Here is a tiny trained network, its code and every weight. The questions are about switching its units off for an input and a target symbol, where a switched-off unit gives its printed mean instead of its output.

import numpy as np


def w(rows, s, z=0):
    codes = np.array(rows[::2]) - 128.0
    scale = np.full(codes.shape[1], s)
    scale[-1] = z or s
    return codes * scale


def norm(h):
    return h / np.sqrt((h * h).mean(-1, keepdims=True) + 1e-5)


def f(y):
    return y / 2 * (1 + np.tanh(0.7978845608 * (y + 0.044715 * y**3)))


def softmax(a):
    e = np.exp(a - a.max(-1, keepdims=True))
    return e / e.sum(-1, keepdims=True)


def log_softmax(a):
    a = a - a.max(-1, keepdims=True)
    return a - np.log(np.exp(a).sum(-1, keepdims=True))


def net(x, mask):
    ids = ['αγδηθμπστφψω'.index(c) for c in x.split()]
    T = len(ids)
    res = E[ids] + P[:T]
    r = norm(res)
    for j in range(3):
        rows = slice(4 * j, 4 * j + 4)
        q, k, v = (r @ M[0][rows].T for M in (Q, K, V))
        z = softmax(np.where(np.tri(T) > 0, q @ k.T / 4**0.5, -1e9)) @ v
        o = O[0][rows]
        res = res + np.where(mask[j], z, o[:, -1]) @ o[:, :-1]
    y = f(norm(res) @ A[0][:, :-1].T + A[0][:, -1])
    res = res + np.where(mask[3:11], y, B[0][:, -1]) @ B[0][:, :-1]
    return log_softmax(norm(res)[-1] @ U[:, :-1].T + U[:, -1])


Q, K, V, O, A, B = {}, {}, {}, {}, {}, {}
E = w([
[173,119,71,75,133,112,183],'α',
[89,135,113,29,108,162,121],'γ',
[153,101,106,140,134,27,102],'δ',
[122,113,151,89,100,88,128],'η',
[141,121,254,160,222,178,132],'θ',
[69,142,134,154,63,95,62],'μ',
[101,98,167,57,61,135,109],'π',
[93,123,120,65,46,111,112],'σ',
[119,144,51,81,126,98,124],'τ',
[178,49,174,65,133,92,141],'φ',
[154,95,114,46,70,114,171],'ψ',
[141,113,92,93,70,58,116],'ω',
],0.00052)
P = w([
[96,61,101,165,138,123,138],'0',
[152,178,145,64,138,87,84],'1',
[187,59,41,158,45,155,109],'2',
[94,82,122,135,145,103,155],'3',
[20,91,130,113,128,252,70],'4',
[137,181,144,134,128,104,149],'5',
[196,72,91,189,6,160,111],'6',
[168,195,124,130,150,128,111],'7',
[96,88,149,131,62,246,82],'8',
[107,132,136,143,129,99,172],'9',
[4,175,134,44,161,209,101],'10',
[147,185,137,134,130,114,145],'11',
[172,64,156,208,16,247,81],'12',
],0.0015)
Q[0] = w([
[119,162,133,111,151,198,77],'H0',
[161,115,98,216,81,85,59],'H0',
[147,123,81,185,68,71,107],'H0',
[131,111,140,201,104,167,30],'H0',
[142,116,184,199,187,117,127],'H1',
[135,137,167,168,192,133,130],'H1',
[119,135,105,106,142,31,144],'H1',
[129,144,87,71,94,181,127],'H1',
[43,167,107,6,200,35,139],'H2',
[165,122,80,58,166,3,140],'H2',
[43,112,191,86,48,221,54],'H2',
[247,53,148,249,22,70,125],'H2',
],0.0051)
K[0] = w([
[147,213,184,119,139,84,107],'H0',
[19,84,145,135,179,75,211],'H0',
[28,73,137,161,170,125,172],'H0',
[58,175,145,106,144,36,216],'H0',
[134,62,142,204,125,223,147],'H1',
[144,81,103,173,133,205,111],'H1',
[54,106,88,112,127,105,171],'H1',
[160,200,128,68,139,65,74],'H1',
[246,157,56,166,82,227,4],'H2',
[171,5,36,147,71,195,27],'H2',
[156,253,111,123,112,47,213],'H2',
[6,4,158,142,95,32,253],'H2',
],0.0052)
V[0] = w([
[199,81,71,134,96,185,63],'H0',
[113,112,79,124,122,74,142],'H0',
[121,67,132,148,182,168,84],'H0',
[78,93,107,184,137,98,175],'H0',
[191,138,122,116,101,174,59],'H1',
[124,95,127,139,160,118,133],'H1',
[165,108,128,195,78,137,126],'H1',
[188,125,120,178,129,169,184],'H1',
[119,128,54,126,4,59,75],'H2',
[144,77,224,207,152,39,105],'H2',
[41,171,126,160,170,162,59],'H2',
[146,165,26,169,221,51,88],'H2',
],0.0028)
O[0] = w([
[157,182,109,172,142,176,91,194],'H0',
[98,116,129,116,120,167,138,207],'H0',
[130,148,181,118,150,159,94,188],'H0',
[91,103,137,96,132,149,101,195],'H0',
[47,133,128,112,134,141,138,130],'H1',
[154,149,128,134,104,132,132,143],'H1',
[124,116,97,87,64,152,116,108],'H1',
[131,140,60,135,105,140,143,30],'H1',
[158,173,183,104,55,48,180,254],'H2',
[13,187,146,187,181,127,175,210],'H2',
[87,22,135,102,26,208,211,56],'H2',
[113,81,186,254,67,110,131,154],'H2',
],0.0036,0.00092)
A[0] = w([
[53,2,40,130,171,173,111,2],'N0',
[111,97,145,93,29,68,148,84],'N1',
[101,133,166,168,103,134,162,179],'N2',
[94,103,45,117,111,188,103,129],'N3',
[160,182,172,126,182,47,93,90],'N4',
[174,111,162,131,89,118,182,112],'N5',
[106,84,88,149,121,113,206,90],'N6',
[138,136,147,134,98,93,74,117],'N7',
],0.0049,0.0043)
B[0] = w([
[152,92,8,120,76,124,32,146],'N0',
[164,179,87,158,138,192,143,163],'N1',
[156,119,76,71,115,105,120,255],'N2',
[117,141,254,57,183,122,174,135],'N3',
[97,126,167,63,29,132,71,233],'N4',
[58,140,176,121,140,131,42,144],'N5',
[45,125,233,72,120,178,134,82],'N6',
[129,96,163,107,204,100,153,173],'N7',
],0.0037,0.0023)
U = w([
[93,131,253,8,38,57,12,145],'α',
[3,248,178,209,247,109,32,100],'γ',
[68,65,10,43,139,6,252,93],'δ',
[208,201,5,173,17,29,56,97],'η',
[245,25,191,253,15,236,109,33],'θ',
[254,251,37,145,162,225,129,158],'μ',
[231,18,173,191,241,6,98,173],'π',
[153,203,202,38,250,152,246,251],'σ',
[232,17,248,24,171,243,132,25],'τ',
[11,144,183,107,17,253,241,103],'φ',
[58,19,8,77,173,228,19,133],'ψ',
[15,108,168,244,76,47,179,145],'ω',
],0.0052,0.0025)

Each question gives the input, a string of symbols that net reads in full, and the target symbol t.
The units are the heads (4 rows each of Q, K, V and O) and the neurons (one row each of A and B). Each row of codes is followed by its name. A weight is (code - 128) times the scale printed after its matrix; where a second scale follows, it is the last column's (O, A, B and U).
mask holds one flag per unit, heads first, then neurons. A switched-off unit (its flag False) gives its mean, the last column of its rows in O or B, instead of its output. The means were averaged over made-up inputs and are rounded, as every weight is.
A unit's drop is (log p(t) with every unit on - log p(t) with that unit switched off) / (log p(t) with every unit on - log p(t) with every unit switched off).
The circuit of an input: a set's keep is (log p(t) with only the set's units on - log p(t) with every unit switched off) / (log p(t) with every unit on - log p(t) with every unit switched off). Starting from all 11 units, units are removed one at a time, each time the one whose removal leaves the highest keep (on an exact tie, the one counted first), for as long as the keep stays at least 0.8.
circuit, biggest first: the units of the circuit, biggest drop first
unit that matters most: the unit with the biggest drop
top k neurons: the k neurons with the biggest drops, biggest first
heads that matter: for each layer, one digit per head in row order, 1 if its drop is at least 0.15 and else 0, layers parted by /
input μ π θ η θ ω θ θ θ α τ, target ψ: circuit, biggest first : H2
input θ ψ θ α θ γ ψ δ ω, target τ: circuit, biggest first : N3; N4
input ψ μ θ φ ω τ φ θ, target η: circuit, biggest first : H0; N3
input θ γ θ α φ μ α θ α, target φ: heads that matter : 001
input θ μ ψ π σ π α, target σ: circuit, biggest first : H2; N3
input θ γ ψ θ θ, target τ: heads that matter : 001
input θ θ ω φ ψ μ μ, target γ: heads that matter : 001
input φ θ η ω θ τ θ η η, target θ: top 2 neurons : N1; N4
input σ τ θ ψ θ θ γ θ, target σ: top 3 neurons : N3; N0; N1
input θ φ θ σ τ δ ψ, target μ: circuit, biggest first : N1; H2; N4
input α ψ θ μ τ θ η δ ω α τ, target ω: circuit, biggest first : H2; N4
input φ δ γ δ η α ω π δ, target π: heads that matter : 001
input ω ψ θ α γ θ μ σ θ ψ δ θ τ, target α: heads that matter : 101
input σ π θ η φ, target σ: circuit, biggest first : N0; H2; N4; H0
input α τ θ ω ω τ τ γ α, target θ: heads that matter : 001
input μ θ θ ψ η θ μ, target α: circuit, biggest first : H2; N4; H0
input π γ ψ γ μ μ φ σ ω μ α, target μ: heads that matter : 101
input μ τ σ θ φ, target θ: circuit, biggest first : H2; N4
input τ μ η θ ω θ φ, target ψ: circuit, biggest first : H2
input ω τ α θ ψ γ θ θ α θ α, target ψ: heads that matter : 001
input ψ η α, target α: unit that matters most : H2
input μ α α, target φ: circuit, biggest first : H2; N6
input θ τ α τ μ φ ω, target θ: heads that matter : 101
input α α θ τ θ θ μ, target θ: heads that matter : 101
input θ α σ μ π, target π: top 2 neurons : N4; N7
